Small tables with named rows and columns. After each table, cells are looked up by row and column.

dudez =
,dakod,kulas,tefar,lobuku,nugubam,pesinof,fedaso,fasiru,madib,daf
rika,590,454,562,605,366,459,378,593,592,562
dev,534,405,515,662,479,411,86,425,494,396
nosafu,679,632,388,345,510,231,759,599,434,304
gegamas,563,580,590,668,665,493,366,632,493,504
neb,498,327,314,555,376,394,468,685,623,786
rereve,408,312,498,514,421,422,593,699,462,659
guvine,552,390,654,553,456,469,595,367,561,424
mog,388,525,739,432,781,435,589,326,615,654
kap,328,460,544,459,455,550,593,366,596,426
delitet,266,593,539,619,516,565,542,246,179,301
vem,289,431,319,593,420,423,437,416,446,526
kefe,488,385,468,487,580,472,455,467,436,490
fad,388,597,530,516,288,575,607,474,392,408
kudekor,634,392,404,576,513,513,609,510,306,409

tefar of rika = 562
lobuku of gegamas = 668
nugubam of kudekor = 513
daf of kefe = 490
pesinof of delitet = 565
kulas of nosafu = 632
nugubam of vem = 420
fedaso of neb = 468
dakod of nosafu = 679
pesinof of neb = 394
nugubam of rika = 366
tefar of mog = 739
fasiru of kap = 366
madib of gegamas = 493
madib of vem = 446
Row with the largest dakod: nosafu

rivi:
|  | beb | kiv |
|---|---|---|
| mubar | -37209 | 63293 |
| repi | 9143 | -11910 |
| busari | -224 | -20169 |
| popudi | -94910 | -93094 |

What is the kiv of busari in rivi?
-20169
What is the kiv of mubar in rivi?
63293
What is the kiv of popudi in rivi?
-93094
What is the beb of repi in rivi?
9143
What is the beb of popudi in rivi?
-94910
What is the beb of mubar in rivi?
-37209
What is the kiv of repi in rivi?
-11910
What is the beb of busari in rivi?
-224

gug:
,mepeme,ves,tivot,fovi,pifo,gog,befedu
vobulo,0.2,-0.2,0.1,-0.2,0.3,0.5,-0.4
tof,-0.5,-0.2,-0.3,-0.3,-0.5,-0.2,-0.2
kuzilup,-0.5,0.1,0.1,0.1,-0.3,-0.3,-0.1
lemov,-0.2,-0.4,-0.1,-0.7,0.1,0.0,0.6
bep,0.0,0.5,0.5,-0.3,0.1,0.0,0.1
zona,-0.3,0.1,0.0,-0.2,-0.5,-0.1,-0.3

What is the befedu of tof in gug?
-0.2
What is the pifo of lemov in gug?
0.1
What is the fovi of kuzilup in gug?
0.1
What is the befedu of lemov in gug?
0.6
What is the gog of zona in gug?
-0.1
What is the gog of tof in gug?
-0.2
What is the gog of kuzilup in gug?
-0.3
What is the fovi of tof in gug?
-0.3
What is the mepeme of zona in gug?
-0.3
What is the tivot of tof in gug?
-0.3
What is the pifo of zona in gug?
-0.5
What is the ves of zona in gug?
0.1
What is the befedu of vobulo in gug?
-0.4

zulo
        zinofuf  gikep  derit  busu   fud  dubi
mol        6.81   5.95   6.08  5.76  6.43  4.87
dar        7.41   7.37   6.27  7.75  6.73  8.31
zigofo     5.31   6.11   6.18  6.68  6.21  6.92
vom        4.57   6.28   6.29  7.37  6.22  8.46
nem        9.30   7.45   6.12  6.92  6.94  6.19
nimete     7.08   6.04   6.03  6.05  6.44  5.42
nilasa     7.54   5.94   6.00  5.64  6.54  4.54
kosib      4.57   3.09   5.70  2.92  5.73  0.63
div        7.69   5.61   5.90  5.22  6.48  3.78
vedim      9.57   8.02   6.22  7.65  7.07  7.41
gev        7.92   6.15   5.97  5.81  6.54  4.71
ralozo     4.59   3.35   5.74  3.33  5.78  1.35
poz        9.02   5.80   5.82  4.61  6.62  2.16
leb        6.11   5.83   6.07  5.99  6.28  5.47

What is the dubi of div in zulo?
3.78
What is the gikep of poz in zulo?
5.80
What is the gikep of kosib in zulo?
3.09
What is the fud of kosib in zulo?
5.73
What is the busu of kosib in zulo?
2.92
What is the gikep of mol in zulo?
5.95
What is the zinofuf of nimete in zulo?
7.08
What is the dubi of poz in zulo?
2.16
What is the zinofuf of mol in zulo?
6.81
What is the zinofuf of dar in zulo?
7.41

bes
|  | zir | monuf | lenero | gibusu | porap | mupu | pufus | nuzoko | sakadot |
|---|---|---|---|---|---|---|---|---|---|
| lusara | 180 | 192 | 209 | 210 | 73 | 24 | 32 | 64 | 83 |
| vil | 165 | 74 | 49 | 178 | 51 | 33 | 108 | 88 | 219 |
| padivo | 119 | 42 | 143 | 168 | 19 | 56 | 2 | 22 | 22 |
| gik | 76 | 49 | 132 | 61 | 176 | 191 | 91 | 85 | 31 |
| vosirom | 80 | 1 | 213 | 35 | 10 | 20 | 56 | 85 | 110 |
| mef | 65 | 55 | 205 | 34 | 105 | 49 | 194 | 119 | 134 |
| nalo | 43 | 96 | 217 | 161 | 117 | 86 | 81 | 194 | 177 |
| pev | 146 | 13 | 174 | 140 | 192 | 59 | 36 | 63 | 138 |
| fas | 226 | 24 | 146 | 82 | 193 | 135 | 90 | 127 | 162 |
| vin | 131 | 79 | 164 | 88 | 82 | 179 | 69 | 114 | 1 |
| mas | 30 | 59 | 128 | 117 | 67 | 50 | 176 | 102 | 128 |
| zanini | 29 | 200 | 201 | 66 | 117 | 113 | 202 | 172 | 86 |

What is the nuzoko of mef in bes? 119
What is the monuf of vil in bes? 74
What is the sakadot of mef in bes? 134
What is the lenero of nalo in bes? 217
What is the sakadot of fas in bes? 162
What is the sakadot of vil in bes? 219
What is the mupu of nalo in bes? 86
What is the zir of gik in bes? 76
What is the monuf of zanini in bes? 200
What is the monuf of mas in bes? 59
What is the porap of vin in bes? 82
What is the monuf of gik in bes? 49
What is the gibusu of mef in bes? 34

Table tifug
,tobeda,bugide,ziraz,fur,kifule,nunape
lod,157,97,121,185,213,168
pumum,150,68,141,188,203,157
teredo,127,194,132,130,95,111
ribilum,172,181,153,191,85,103
foduge,124,231,160,91,52,100
poz,119,251,184,55,31,108
rof,125,199,156,71,51,110
dut,133,149,137,144,121,131
guda,150,118,132,146,157,131
nelole,114,217,171,89,59,110
pumu,131,163,150,131,126,129
kemeb,136,148,140,136,137,146
gaz,182,43,120,211,249,200

bugide of pumum is 68
fur of dut is 144
bugide of teredo is 194
ziraz of pumum is 141
kifule of ribilum is 85
kifule of foduge is 52
fur of poz is 55
kifule of gaz is 249
bugide of poz is 251
ziraz of foduge is 160
tobeda of poz is 119
fur of pumum is 188
fur of rof is 71
tobeda of ribilum is 172
ziraz of pumu is 150
bugide of guda is 118
ziraz of poz is 184
tobeda of pumum is 150
ziraz of dut is 137
ziraz of nelole is 171
Which row has the largest tobeda? gaz

kubev =
	vuz	taru
rifot	59.291	67.062
lalafa	16.565	12.123
gaviza	53.695	50.193
tob	44.950	55.173
lar	26.347	27.493
vod	60.047	79.331
nesus	45.665	39.573
bop	17.878	14.741
zep	54.731	73.100

What is the vuz of lalafa in kubev? 16.565
What is the vuz of rifot in kubev? 59.291
What is the vuz of vod in kubev? 60.047
What is the vuz of nesus in kubev? 45.665
What is the taru of lalafa in kubev? 12.123
What is the vuz of bop in kubev? 17.878
What is the taru of vod in kubev? 79.331
What is the taru of lar in kubev? 27.493
What is the vuz of lar in kubev? 26.347
What is the vuz of gaviza in kubev? 53.695

kebav:
|  | vas | sune | libi | dubit | dite | faz |
|---|---|---|---|---|---|---|
| kel | 0.8 | 0.7 | 0.5 | 0.6 | 0.7 | 0.7 |
| zited | 0.5 | 0.6 | 0.6 | 0.6 | 0.3 | 0.4 |
| mar | 0.6 | 0.5 | 0.7 | 0.7 | 0.6 | 0.6 |
| somotu | 0.7 | 0.6 | 0.6 | 0.7 | 0.7 | 0.9 |
| nuvimi | 0.7 | 0.6 | 0.7 | 0.5 | 0.6 | 0.7 |
| silid | 0.3 | 0.6 | 0.5 | 0.5 | 0.6 | 0.6 |
| pevo | 0.5 | 0.7 | 0.7 | 0.8 | 0.2 | 0.6 |
| remipe | 0.6 | 0.7 | 0.4 | 0.5 | 0.7 | 0.4 |
| zepamem | 0.5 | 0.8 | 0.5 | 0.5 | 0.9 | 0.6 |
| pim | 0.7 | 0.6 | 0.8 | 0.7 | 0.7 | 0.7 |
| ferid | 0.6 | 0.8 | 0.7 | 0.6 | 0.5 | 0.4 |
| logise | 0.6 | 0.4 | 0.6 | 0.6 | 0.3 | 0.4 |
| loka | 0.4 | 0.8 | 0.6 | 0.5 | 0.6 | 0.8 |

libi of logise: 0.6
libi of pim: 0.8
dite of pim: 0.7
dite of kel: 0.7
sune of remipe: 0.7
dubit of loka: 0.5
dite of mar: 0.6
libi of zited: 0.6
dite of nuvimi: 0.6
dubit of logise: 0.6
dubit of nuvimi: 0.5
vas of somotu: 0.7
vas of zited: 0.5
sune of somotu: 0.6
vas of mar: 0.6
libi of kel: 0.5
vas of remipe: 0.6
dite of zepamem: 0.9
dite of loka: 0.6
faz of somotu: 0.9
Row with the largest dubit: pevo

